31	-19	-27	-7	-12	11	49 Out: 31, 49

40	507	762	686 Out: 40, 686

-181	497	-526	154	-755
-19	562	-408	-40	-991
Out: -181, -991

270	-622	226	967 Out: 270, 967

2	48	45	29	47
89	32	46	77	13
Out: 2, 13

4762	1119	6936	6042	6438	9923 Out: 4762, 9923

6	2	8	7	3	7 Out: 6, 7
---
[[ 39   6  36  56  42]
 [-22   1  27  34 -18]
 [ 28   4   0  11  12]] >> 12

[[ 10   5  13  20   8   3  12]
 [  2  -7  26  15 -13   7   2]
 [ 64  24   7 -12 -19  63 -45]] >> -45

[[  2  -4  -3 -17   4  -2]
 [  9  -5  -3  23  -5 -15]
 [  5  -1  -3  49   7  -6]] >> -6

[[-34   4  45  -5  16 -31]
 [-23 -55   2  25 -15  19]
 [-39 -42  28 -21 -12  13]] >> 13

[[  0  17 -38  -7  -8 -27  -9]
 [ 39  -2  10  -5  -7  62   9]
 [  5 -20  33 -16 -30 -30   1]] >> 1

[[ 49  33  21 -21  -9]
 [ 47  54  11 -48 -33]
 [ 29  -9  64  17 -26]] >> -26

[[-16  19  40  36]
 [  2  33  52  43]
 [-10  21  32  26]] >> 26
---
[ 37  50 -37 -33  62  13  24] | 62
[-36 -25  49 -37] | -25
[-50   0 -27   5  -3  -5] | 5
[64 33 58 38] | 33
[ 14 -46  36  65] | -46
[ 23  51  31 -21] | 51
[-57 -20 -21 -41 -54 -20] | -41
[ -1 -10  -4  16  18  67  27] | 18
---
[[-64  53  64 -60  62]
 [ 29 -23 -25  26 -26]] Answer: -64, -26

[[ 24  34 -17 -10   1]
 [ 28  26 -46 -15 -10]
 [-20 -51  23  12  -9]] Answer: 24, -9

[ 68  50 -57 -49] Answer: 68, -49

[[-43 -35  48   1]
 [-21  21 -61 -26]] Answer: -43, -26

[-46 -39  32 -41  44 -39  50] Answer: -46, 50

[-31 -47 -54  48 -45] Answer: -31, -45
---
array([9466, 6713, 5457, 2511, 7118]) 6713

array([[ 75, 890,  44,  96, 908],
       [ 48, 933, 114,  90, 914]]) 933

array([3128, 8182, 3182, 7460, 3077]) 8182

array([ 603,  424, -709, -983,  167]) 424

array([[134, 220, 221,  58, 137],
       [ 42, 135,  64, 237,  29]]) 135

array([ 23,  35, -46,  37,  -5]) 35

array([16, 57, 52, 75, 83]) 57
---
[[664 409 434 370 446 458 411]
 [236 552 215 266 359 323 238]
 [284 398 482 496 324 296 392]
 [250 300 461 514 431 484 459]
 [  4 444 272 272 397 477 357]
 [831 407 339 214 640 440 318]
 [785 427 430 246 366 380 381]
 [153 548 274 288 238 390 315]
 [331 583 281 251 317 283 259]
 [625 378 438 294 407 369 382]
 [319 548 173 100 441 358 213]
 [396 425 385 295 313 540 502]] -> 238

[[7064 4853 7710 5164 7206 6113 6323]
 [5563 5703 7308 6417 7654 6680 7197]
 [7896 3098 6580 5095 5586 4650 5306]
 [5942 4455 7090 7588 7578 5687 9013]
 [8094 7397 5447 8498 7604 7105 4948]
 [5698 6548 6552 5396 4952 4183 6863]
 [7613 6889 4260 4682 9121 4105 7675]
 [4979 5729 3687 6869 3989 5066 4605]
 [5389 7399 5340 7431 5404 5039 5279]] -> 7197

[[67 41 44 95 44 57 51 90 28 45]
 [68 28 26 33 55 26 31 38 85 69]
 [45 45 32 37 41  8 41 35  9 32]
 [67 33 43 79 46 65 52 75 33 53]
 [84 22 22 72 43 29 31 71 32 43]] -> 69

[[-12  32   9  11 -23 -11   7  28  10  26  -6  12 -25   8]
 [ -1  18 -14 -20 -14 -13 -26 -24  20   5   7   7  12  18]
 [-10  -9 -11  -8 -25  24 -18  19  -3  -2   2   1  27   3]
 [-18 -13 -24 -12 -15  19 -26 -17  -4 -11  17 -16  24 -18]
 [-19  26  27 -17   8  -1  17   0  22   8  32 -14 -24 -27]
 [ 28 -27 -21  18  13 -17  18  22  32  -8   6   8  -8 -17]
 [  3  14  33 -22 -19  -8   0 -23   7 -25  18  -8  -9  14]] -> 18

[[ -4 -26 -10 -37 -16   9]
 [  1 -25  -7 -50 -17  22]
 [  1 -23  -8 -46 -18  18]
 [-24   0 -16  22  -6 -43]
 [-25  -2 -17  23  -5 -40]
 [  3 -25  -7 -50 -19  22]
 [-26   1 -17  25  -6 -45]
 [  1 -26  -8 -48 -17  20]
 [-26   2 -17  25  -6 -45]] -> 22
---
[[ -9 -19 -31 -16  50   3]
 [ 24  23  21   5 -25  22]
 [ -4  -5   3 -16 -13  17]] → 23

[[  9   0  -2   4  -2]
 [-51  58 -65  57 -57]] → 9

[ 57 -53  -6  41  17   4] → 17

[ -9 -29 -21  55] → -21

[-16 -59 -27  14 -29   9  34] → 9

[ -7 -10 -60 -25  13 -40  51] → -7
---
[[ 28  -1 -34   2 -11 -42]
 [-16 -36  21  53  23  38]] | -36

[[ 47  13   5 -35 -17   4  15]
 [-45  19  23   3 -11 -32 -13]
 [-48 -12  -3  35  16  -5 -15]] | -12

[ 31  51  19   8 -16   9 -15] | 51

[-33 -48  -3  48  36   0] | -48

[  4  56  16  23  26  10 -49] | 56

[-48 -51  68 -56 -22 -66 -35] | -51
---
[ 13 -11 -14 -59  36] value -59

[[-27  64 -23  19]
 [ 29 -47  13 -36]] value 13

[  1  28 -64   4 -34  25 -35] value 25

[ 56 -62  49  41 -26  32] value -26

[  5  61 -61  37] value -61

[ 36 -59   2   5  54 -46 -45] value -46

[ -9  51  30  -3 -20  -8] value -20

[ 68  -5 -24   8  25] value 8

[-20  46  19  59  26   2 -18] value 2

[ 61 -55 -68  66   2] value 66
---
3195,6019,6888,5604
6123,5904,5954,4640
5434,5219,6563,9340
>> 5954

-22,28,6,25,-9
17,-18,-12,0,-28
>> 0

850,289,391,205,173,814,259
624,611,464,757,366,740,264
451,761,640,698,503,573,417
>> 740

196,62,123,144
163,17,116,144
26,193,123,144
>> 116

14,3,-18,-5,-21
17,-5,-22,-24,-48
-7,-20,-27,20,27
>> -24

115,432,197,269
18,895,801,430
678,250,378,379
>> 801

638,178,513,588,-151
603,460,837,588,-883
>> 588

544,458,681,364,577
568,155,424,802,564
>> 802

837,440,564,31,292,-231,94
-260,463,-950,-543,38,122,-212
>> 122
---
[[479 568 476 350 473 227 555]
 [261 503 176 512 653 767 273]
 [648 317 694 388 172  52 482]] → 767, 694

[77 64 44 41 21 73] → 77, 73

[-764 -806   53 -417 -361 -628  970] → 970, 53

[-38  13  19  30 -18] → 30, 19

[ 31 -12  10 -26  -6   1] → 31, 10

[0 3 6 7 5 2] → 7, 6
---
[[-27  61  67 -35  17  15  46]
 [ -2   0   5   5  -2   1  -1]] >> 61

[[ -9 -50   3 -41  28   6]
 [ 47  29 -15 -32 -20  -3]] >> -50

[[ 10  23  27  34  51 -15]
 [-18 -14 -16  13  11  15]] >> 23

[[-7  6 55 25]
 [ 0 -2 -7 -4]] >> 6

[[-24 -20  -1  -6  -6  -3  11]
 [ -4   2 -67  16  45  -2  12]] >> -20

[[-34  14 -28 -54  58   3  10]
 [ 15  41   4 -31 -32  20  -5]] >> 14
---
[5 2 7 6 1 5 6] gives 6, 7

[ 45 -49  36  -2  15   3 -36] gives -2, 45

[182 194 155 224 251 146  61] gives 224, 251

[7 2 1 2 8 2 5] gives 2, 8

[754 344 421   5 516 210 405] gives 5, 754

[[3 0 0 4 3 7 2]
 [3 0 0 4 3 7 2]
 [3 1 1 4 3 8 2]] gives 4, 8
---
[  9 -50  -5  -8  29   3 -34] ans = 3
[-18 -42  68 -46 -21  16] ans = -21
[48 62  3  5] ans = 3
[-11  -2  51 -28   5] ans = -28
[-13 -60 -36 -23  -8] ans = -23
[ 38 -31  50  58   1  41] ans = 1
---
[  0.02  16.73  -0.98 -15.41   2.39] value 0.02
[-1.5 -0.1  0.6  1.0  1.0  1.1 -0.7] value -1.5
[ 12.30  19.51 -16.57 -14.02   4.98   0.06] value 12.30
[-0.04 -0.13  0.06 -0.17  0.04  0.12] value -0.04
[  8.48   1.77  10.63  -2.69  11.77 -12.00 -11.34] value 8.48
[ 0.06  0.03  0.16  0.00 -0.11  0.15 -0.02] value 0.06
[  39.022   33.204   43.392 -112.712  174.539   22.147  -66.222] value 39.022
[ -76.649  100.406   24.596 -104.141   48.561  -19.255] value -76.649
